Below are the code and all the weights of a small trained network. Each question names an input and a class and asks about switching units off, where a switched-off unit gives its printed mean instead of its output.

import numpy as np


def w(rows, s, z=0):
    codes = np.array(rows[::2]) - 128.0
    scale = np.full(codes.shape[1], s)
    scale[-1] = z or s
    return codes * scale


def f(y):
    return np.maximum(y, 0)


def log_softmax(a):
    a = a - a.max(-1, keepdims=True)
    return a - np.log(np.exp(a).sum(-1, keepdims=True))


def net(x, mask):
    res = np.array(x, float).reshape(1, 8) / 4 @ E
    y = f(res @ A[0][:, :-1].T + A[0][:, -1])
    res = res + np.where(mask, y, B[0][:, -1]) @ B[0][:, :-1]
    return log_softmax(res[-1] @ U[:, :-1].T + U[:, -1])


A, B = {}, {}
E = w([
[116,112,198,151,21,68,183],'x0',
[134,108,108,132,118,120,122],'x1',
[125,129,135,127,132,130,130],'x2',
[126,126,131,128,128,123,126],'x3',
[218,79,234,143,124,205,2],'x4',
[125,143,135,125,137,137,127],'x5',
[212,148,126,33,125,108,163],'x6',
[173,26,178,145,186,195,246],'x7',
],0.0089)
A[0] = w([
[175,83,107,109,172,160,189,3],'n0',
[150,23,147,153,186,143,221,61],'n1',
[138,84,104,138,155,132,202,93],'n2',
[26,109,125,242,176,124,126,43],'n3',
[179,162,93,2,143,118,173,134],'n4',
[32,111,91,185,183,160,117,76],'n5',
[33,104,69,81,179,76,207,16],'n6',
[94,177,77,82,145,63,78,59],'n7',
[31,136,47,69,170,103,216,17],'n8',
[93,147,146,129,195,177,188,16],'n9',
[88,229,96,98,57,99,31,10],'n10',
[132,133,18,100,217,181,111,106],'n11',
],0.0098,0.0049)
B[0] = w([
[100,122,87,71,179,113,130,183],'n0',
[183,238,81,143,120,139,137,229],'n1',
[95,167,68,164,138,68,171,188],'n2',
[104,44,142,74,124,40,167,186],'n3',
[46,35,185,97,79,71,196,219],'n4',
[141,108,218,122,90,100,215,182],'n5',
[146,90,158,54,159,213,61,212],'n6',
[109,181,98,154,178,66,110,204],'n7',
[155,71,81,100,148,240,64,223],'n8',
[165,157,79,236,168,103,142,163],'n9',
[157,116,63,176,147,141,151,247],'n10',
[72,161,177,142,12,151,169,224],'n11',
],0.011)
U = w([
[201,77,173,92,190,197,5,241],'0',
[98,211,42,153,200,23,129,2],'1',
[82,71,189,89,120,2,159,124],'2',
[76,146,155,119,63,80,132,243],'3',
],0.0097,0.0063)

Each question gives the input, the list of numbers given to net, and the class t.
The units are the neurons (one row each of A and B). Each row of codes is followed by its name. A weight is (code - 128) times the scale printed after its matrix; where a second scale follows, it is the last column's (A, B and U).
mask holds one flag per neuron, in row order. A switched-off neuron (its flag False) gives its mean, the last column of its row in B, instead of its output. The means were averaged over made-up inputs and are rounded, as every weight is.
A unit's drop is (log p(t) with every unit on - log p(t) with that unit switched off) / (log p(t) with every unit on - log p(t) with every unit switched off).
The circuit of an input: a set's keep is (log p(t) with only the set's units on - log p(t) with every unit switched off) / (log p(t) with every unit on - log p(t) with every unit switched off). Starting from all 12 units, units are removed one at a time, each time the one whose removal leaves the highest keep (on an exact tie, the one counted first), for as long as the keep stays at least 0.8.
circuit, biggest first: the units of the circuit, biggest drop first
most important unit: the unit with the biggest drop
k most important neurons: the k neurons with the biggest drops, biggest first
drop when u is switched off: that unit's drop, to one decimal
input [1,-5,-1,0,-7,5,-5,-7], class 0: circuit, biggest first => (n8 n6)
input [2,5,0,1,0,3,5,-3], class 2: circuit, biggest first => (n1 n4)
input [4,0,-8,4,-6,-2,-3,-3], class 0: circuit, biggest first => (n8 n6)
input [2,1,-1,-1,-8,-7,4,2], class 0: most important unit => n8
input [-1,-1,7,-8,2,2,-6,-3], class 2: circuit, biggest first => (n3 n1)
input [5,-5,-8,-7,4,7,2,5], class 1: circuit, biggest first => (n6 n1 n4)
input [-8,5,4,4,-7,8,-3,1], class 3: 3 most important neurons => (n11 n5 n3)
input [0,1,-6,8,3,6,5,-5], class 1: 2 most important neurons => (n11 n10)
input [7,-5,7,1,-2,-8,-7,8], class 1: 3 most important neurons => (n1 n4 n2)
input [3,1,8,-7,5,-2,7,-6], class 2: 2 most important neurons => (n8 n1)
input [5,-7,-5,-5,-6,1,3,8], class 1: 2 most important neurons => (n2 n1)
input [-1,2,-3,-1,5,2,6,5], class 2: 4 most important neurons => (n8 n6 n4 n10)
input [-6,5,1,-4,4,-8,2,4], class 3: circuit, biggest first => (n11 n8)
input [4,-7,-2,-1,-7,-7,3,0], class 0: most important neuron => (n8)
input [-7,-1,-7,0,1,-8,-8,4], class 2: 2 most important neurons => (n3 n5)
input [-5,7,-7,6,3,-1,8,-4], class 2: 3 most important neurons => (n4 n1 n8)
input [-8,-4,-5,5,-5,-3,-6,2], class 3: 2 most important neurons => (n11 n5)
input [-8,-3,3,3,-1,-4,5,-7], class 3: 4 most important neurons => (n11 n4 n1 n2)
input [-6,-7,8,-6,3,5,0,1], class 3: 3 most important neurons => (n11 n8 n6)
input [-4,6,-6,3,-6,6,1,0], class 0: circuit, biggest first => (n8)
input [-8,6,4,-5,5,6,4,8], class 1: drop when n1 is switched off => 0.2
input [0,-6,2,8,3,3,-6,0], class 2: drop when n1 is switched off => 0.1
input [6,2,2,2,-5,-1,-1,-7], class 1: drop when n7 is switched off => 0.7
